Below is a small trained network, with its code and all its weights. Each question gives an input and a class and asks what happens when units are switched off, that is, made to give their printed mean instead of their output.

import numpy as np


def w(rows, s, z=0):
    codes = np.array(rows[::2]) - 128.0
    scale = np.full(codes.shape[1], s)
    scale[-1] = z or s
    return codes * scale


def f(y):
    return y / 2 * (1 + np.tanh(0.7978845608 * (y + 0.044715 * y**3)))


def log_softmax(a):
    a = a - a.max(-1, keepdims=True)
    return a - np.log(np.exp(a).sum(-1, keepdims=True))


def net(x, mask):
    res = np.array(x, float).reshape(1, 7) / 4 @ E
    y = f(res @ A[0][:, :-1].T + A[0][:, -1])
    res = res + np.where(mask, y, B[0][:, -1]) @ B[0][:, :-1]
    return log_softmax(res[-1] @ U[:, :-1].T + U[:, -1])


A, B = {}, {}
E = w([
[118,175,46],'x0',
[11,169,174],'x1',
[161,194,172],'x2',
[128,128,128],'x3',
[128,128,128],'x4',
[128,127,128],'x5',
[128,128,128],'x6',
],0.013)
A[0] = w([
[152,164,159,207],'neuron 0',
[227,158,4,165],'neuron 1',
[97,99,79,82],'neuron 2',
[95,88,110,172],'neuron 3',
[118,139,66,82],'neuron 4',
[102,210,24,51],'neuron 5',
[222,92,101,237],'neuron 6',
[110,71,126,148],'neuron 7',
[209,108,128,149],'neuron 8',
[91,74,111,208],'neuron 9',
[81,44,86,254],'neuron 10',
[193,72,99,137],'neuron 11',
],0.024,0.0072)
B[0] = w([
[82,92,159,165],'neuron 0',
[253,81,228,252],'neuron 1',
[123,168,153,152],'neuron 2',
[170,140,109,157],'neuron 3',
[91,167,171,157],'neuron 4',
[39,150,37,198],'neuron 5',
[159,23,83,229],'neuron 6',
[139,156,86,156],'neuron 7',
[97,70,121,195],'neuron 8',
[174,170,112,168],'neuron 9',
[187,194,62,195],'neuron 10',
[177,93,64,200],'neuron 11',
],0.044,0.027)
U = w([
[177,97,57,92],'0',
[228,149,176,33],'1',
[93,30,135,111],'2',
[166,103,250,134],'3',
[161,161,96,254],'4',
[78,216,86,32],'5',
[63,162,255,187],'6',
[13,113,97,147],'7',
],0.011,0.0078)

Each question gives the input, the list of numbers given to net, and the class t.
The units are the neurons (one row each of A and B). Each row of codes is followed by its name. A weight is (code - 128) times the scale printed after its matrix; where a second scale follows, it is the last column's (A, B and U).
mask holds one flag per neuron, in row order. A switched-off neuron (its flag False) gives its mean, the last column of its row in B, instead of its output. The means were averaged over made-up inputs and are rounded, as every weight is.
A unit's drop is (log p(t) with every unit on - log p(t) with that unit switched off) / (log p(t) with every unit on - log p(t) with every unit switched off).
The circuit of an input: a set's keep is (log p(t) with only the set's units on - log p(t) with every unit switched off) / (log p(t) with every unit on - log p(t) with every unit switched off). Starting from all 12 units, units are removed one at a time, each time the one whose removal leaves the highest keep (on an exact tie, the one counted first), for as long as the keep stays at least 0.8.
circuit, biggest first: the units of the circuit, biggest drop first
unit that matters most: the unit with the biggest drop
top k neurons: the k neurons with the biggest drops, biggest first
drop when u is switched off: that unit's drop, to one decimal
input [7,-5,1,0,-3,1,-3], class 3: circuit, biggest first	(neuron 1; neuron 10)
input [5,1,5,6,8,-1,3], class 7: unit that matters most	neuron 5
input [3,-4,0,1,5,4,-1], class 1: top 3 neurons	(neuron 1; neuron 11; neuron 0)
input [-6,3,5,-3,-6,-1,4], class 6: circuit, biggest first	(neuron 6; neuron 1; neuron 5; neuron 11)
input [8,1,-3,-4,4,-6,-6], class 5: circuit, biggest first	(neuron 5; neuron 6)
input [3,4,1,5,-4,1,8], class 7: top 2 neurons	(neuron 1; neuron 10)
input [-5,8,-2,-7,6,-6,-8], class 4: circuit, biggest first	(neuron 1; neuron 6; neuron 5)
input [-7,0,7,-6,1,7,-6], class 2: top 2 neurons	(neuron 1; neuron 5)
input [-3,2,-2,1,-4,-2,-6], class 4: circuit, biggest first	(neuron 1; neuron 6; neuron 5)
input [1,2,3,0,-5,6,-4], class 7: top 2 neurons	(neuron 1; neuron 6)
input [2,3,-3,-8,2,7,2], class 5: circuit, biggest first	(neuron 1; neuron 6)
input [6,0,-2,-7,0,-8,5], class 1: top 2 neurons	(neuron 1; neuron 6)
input [-1,2,-5,-1,-7,-1,-5], class 4: drop when neuron 6 is switched off	0.3
input [4,-3,6,3,0,-1,-7], class 3: drop when neuron 0 is switched off	0.0
input [6,-4,-2,5,0,-2,7], class 1: drop when neuron 1 is switched off	3.5
input [4,0,-5,2,6,-8,-8], class 1: unit that matters most	neuron 6
input [5,-1,4,-8,6,-7,1], class 3: top 2 neurons	(neuron 1; neuron 10)
